Below is a small trained network, with its code and all its weights. Each question gives an input and a class and asks what happens when units are switched off, that is, made to give their printed mean instead of their output.

import numpy as np


def w(rows, s, z=0):
    codes = np.array(rows[::2]) - 128.0
    scale = np.full(codes.shape[1], s)
    scale[-1] = z or s
    return codes * scale


def norm(h):
    return h / np.sqrt((h * h).mean(-1, keepdims=True) + 1e-5)


def f(y):
    return y / 2 * (1 + np.tanh(0.7978845608 * (y + 0.044715 * y**3)))


def log_softmax(a):
    a = a - a.max(-1, keepdims=True)
    return a - np.log(np.exp(a).sum(-1, keepdims=True))


def net(x, mask):
    res = np.array(x, float).reshape(1, 7) / 4 @ E
    u = 0
    for l in range(4):
        y = f(norm(res) @ A[l][:, :-1].T + A[l][:, -1])
        res = res + np.where(mask[u : u + 9], y, B[l][:, -1]) @ B[l][:, :-1]
        u += 9
    return log_softmax(norm(res)[-1] @ U[:, :-1].T + U[:, -1])


A, B = {}, {}
E = w([
[167,62,63,88,149],'x0',
[82,73,138,70,69],'x1',
[36,120,125,175,98],'x2',
[165,61,138,196,177],'x3',
[119,100,206,152,103],'x4',
[3,134,171,89,192],'x5',
[160,151,166,64,128],'x6',
],0.0041)
A[0] = w([
[110,134,103,254,149,171],'0.n1',
[166,62,73,157,178,4],'0.n2',
[72,145,158,236,120,189],'0.n3',
[175,186,69,168,10,59],'0.n4',
[140,146,64,153,102,171],'0.n5',
[139,169,76,115,95,86],'0.n6',
[121,99,139,75,84,17],'0.n7',
[204,151,128,46,160,64],'0.n8',
[40,170,102,178,63,106],'0.n9',
],0.006,0.0012)
B[0] = w([
[34,110,173,73,57,238],'0.n1',
[136,79,111,168,88,186],'0.n2',
[150,112,222,55,141,251],'0.n3',
[94,183,127,134,175,220],'0.n4',
[90,96,145,254,147,166],'0.n5',
[69,178,101,186,87,140],'0.n6',
[137,147,113,146,83,141],'0.n7',
[145,130,120,176,94,210],'0.n8',
[115,176,195,185,142,220],'0.n9',
],0.0053,0.0019)
A[1] = w([
[92,53,103,181,184,99],'1.n1',
[79,176,72,125,189,151],'1.n2',
[117,37,123,103,139,160],'1.n3',
[223,118,129,139,174,250],'1.n4',
[119,143,156,150,114,159],'1.n5',
[71,120,79,82,255,134],'1.n6',
[92,117,64,128,137,149],'1.n7',
[150,149,101,37,60,119],'1.n8',
[92,148,137,61,172,148],'1.n9',
],0.0078,0.002)
B[1] = w([
[182,59,36,63,63,206],'1.n1',
[82,151,154,151,191,186],'1.n2',
[94,111,80,220,114,240],'1.n3',
[130,47,243,202,122,255],'1.n4',
[254,191,171,53,164,176],'1.n5',
[70,83,165,105,176,235],'1.n6',
[121,88,127,75,157,158],'1.n7',
[130,172,65,80,21,197],'1.n8',
[172,119,103,24,152,218],'1.n9',
],0.0044,0.0024)
A[2] = w([
[153,145,103,24,79,157],'2.n1',
[170,144,197,93,63,236],'2.n2',
[181,134,199,64,160,89],'2.n3',
[153,176,62,152,83,2],'2.n4',
[146,177,98,46,62,49],'2.n5',
[87,255,25,197,171,96],'2.n6',
[112,248,142,96,149,215],'2.n7',
[23,65,123,112,122,235],'2.n8',
[43,167,35,134,131,79],'2.n9',
],0.0067,0.00057)
B[2] = w([
[27,209,93,117,44,180],'2.n1',
[147,121,170,144,68,221],'2.n2',
[149,45,84,175,147,189],'2.n3',
[8,156,103,90,130,138],'2.n4',
[89,142,102,84,43,174],'2.n5',
[36,132,138,254,139,175],'2.n6',
[142,75,90,146,119,226],'2.n7',
[155,154,119,124,176,253],'2.n8',
[193,107,177,185,62,168],'2.n9',
],0.0054,0.0029)
A[3] = w([
[127,41,85,195,149,100],'3.n1',
[113,96,207,148,160,122],'3.n2',
[118,26,96,129,57,247],'3.n3',
[147,112,75,140,233,72],'3.n4',
[72,88,105,9,218,7],'3.n5',
[96,219,18,213,78,133],'3.n6',
[188,26,126,74,182,91],'3.n7',
[59,106,204,113,56,181],'3.n8',
[50,116,107,52,254,34],'3.n9',
],0.0064,0.0021)
B[3] = w([
[177,116,2,42,128,201],'3.n1',
[183,177,140,96,108,203],'3.n2',
[200,171,29,45,190,254],'3.n3',
[59,160,100,65,89,145],'3.n4',
[38,28,176,90,209,185],'3.n5',
[42,129,78,161,158,191],'3.n6',
[96,155,81,192,85,217],'3.n7',
[152,222,155,94,143,235],'3.n8',
[105,45,163,76,162,189],'3.n9',
],0.0047,0.0038)
U = w([
[239,103,148,186,121,113],'0',
[61,63,146,41,215,175],'1',
[143,193,223,114,118,146],'2',
[83,205,83,60,34,2],'3',
[68,190,90,234,147,47],'4',
[182,80,2,104,141,233],'5',
],0.014,0.001)

Each question gives the input, the list of numbers given to net, and the class t.
The units are the neurons (one row each of A and B). Each row of codes is followed by its name. A weight is (code - 128) times the scale printed after its matrix; where a second scale follows, it is the last column's (A, B and U).
mask holds one flag per neuron, layer by layer. A switched-off neuron (its flag False) gives its mean, the last column of its row in B, instead of its output. The means were averaged over made-up inputs and are rounded, as every weight is.
A unit's drop is (log p(t) with every unit on - log p(t) with that unit switched off) / (log p(t) with every unit on - log p(t) with every unit switched off).
The circuit of an input: a set's keep is (log p(t) with only the set's units on - log p(t) with every unit switched off) / (log p(t) with every unit on - log p(t) with every unit switched off). Starting from the 12 units with the biggest drops (on a tie, the unit counted first), units are removed one at a time, each time the one whose removal leaves the highest keep (on an exact tie, the one counted first), for as long as the keep stays at least 0.8.
circuit, biggest first: the units of the circuit, biggest drop first
unit that matters most: the unit with the biggest drop
top k neurons: the k neurons with the biggest drops, biggest first
top k neurons in layer l: the k neurons of layer l with the biggest drops, biggest first
drop when u is switched off: that unit's drop, to one decimal
input [-7,4,6,-2,-5,4,3], class 2: unit that matters most	0.n9
input [0,4,3,6,6,-1,-8], class 5: top 3 neurons	(3.n3 1.n1 1.n4)
input [-2,-7,0,7,-4,3,5], class 1: circuit, biggest first	(1.n6 0.n1)
input [6,-3,-2,8,4,5,6], class 5: circuit, biggest first	(1.n1 3.n7)
input [5,6,5,0,0,0,3], class 3: circuit, biggest first	(1.n8 2.n1)
input [3,-8,2,1,-7,-2,2], class 4: top 3 neurons	(2.n6 0.n6 0.n3)
input [7,8,0,-5,0,3,0], class 3: circuit, biggest first	(1.n8 2.n1)
input [-4,-7,-4,0,-5,-2,0], class 4: top 2 neurons in layer 0	(0.n3 0.n6)
input [5,4,8,-5,0,1,-5], class 4: circuit, biggest first	(0.n9 2.n8)
input [6,4,-6,1,8,4,8], class 3: circuit, biggest first	(1.n8 2.n1 0.n5)
input [8,8,7,2,-4,3,4], class 5: top 2 neurons	(1.n3 2.n9)
input [-3,-8,-6,8,-3,4,-8], class 5: top 2 neurons in layer 3	(3.n1 3.n7)
input [1,1,5,-7,-8,4,-4], class 4: top 2 neurons	(2.n6 0.n9)
input [7,5,1,-3,-7,3,6], class 3: circuit, biggest first	(2.n1)
input [-5,-8,4,-7,3,-1,-8], class 2: top 2 neurons	(0.n3 0.n1)
input [-7,4,0,-8,-6,-4,2], class 4: top 2 neurons	(2.n6 0.n4)
input [-8,-2,3,2,1,-8,-8], class 2: top 2 neurons	(0.n3 0.n1)
input [-1,1,-4,-2,-4,4,6], class 3: top 3 neurons	(1.n8 2.n1 0.n8)
input [-7,-7,8,6,3,-7,-6], class 2: top 2 neurons in layer 0	(0.n3 0.n1)
input [-6,-7,-3,6,-4,4,0], class 1: unit that matters most	0.n1
input [-8,-8,4,-7,7,-7,-4], class 2: top 2 neurons in layer 0	(0.n3 0.n1)
input [-6,-8,8,4,7,-5,4], class 2: drop when 0.n1 is switched off	0.3
input [6,1,-7,7,4,7,-4], class 5: drop when 1.n1 is switched off	0.3
input [-8,2,-4,-1,-2,-8,-5], class 4: drop when 0.n4 is switched off	0.2
input [6,6,-6,4,7,3,4], class 5: drop when 3.n3 is switched off	0.1
input [-4,-7,3,-7,0,8,-3], class 1: top 2 neurons in layer 0	(0.n3 0.n8)
input [1,-2,-7,0,0,-4,-1], class 0: circuit, biggest first	(1.n4)
input [3,3,5,7,1,2,-2], class 5: top 2 neurons in layer 1	(1.n3 1.n1)
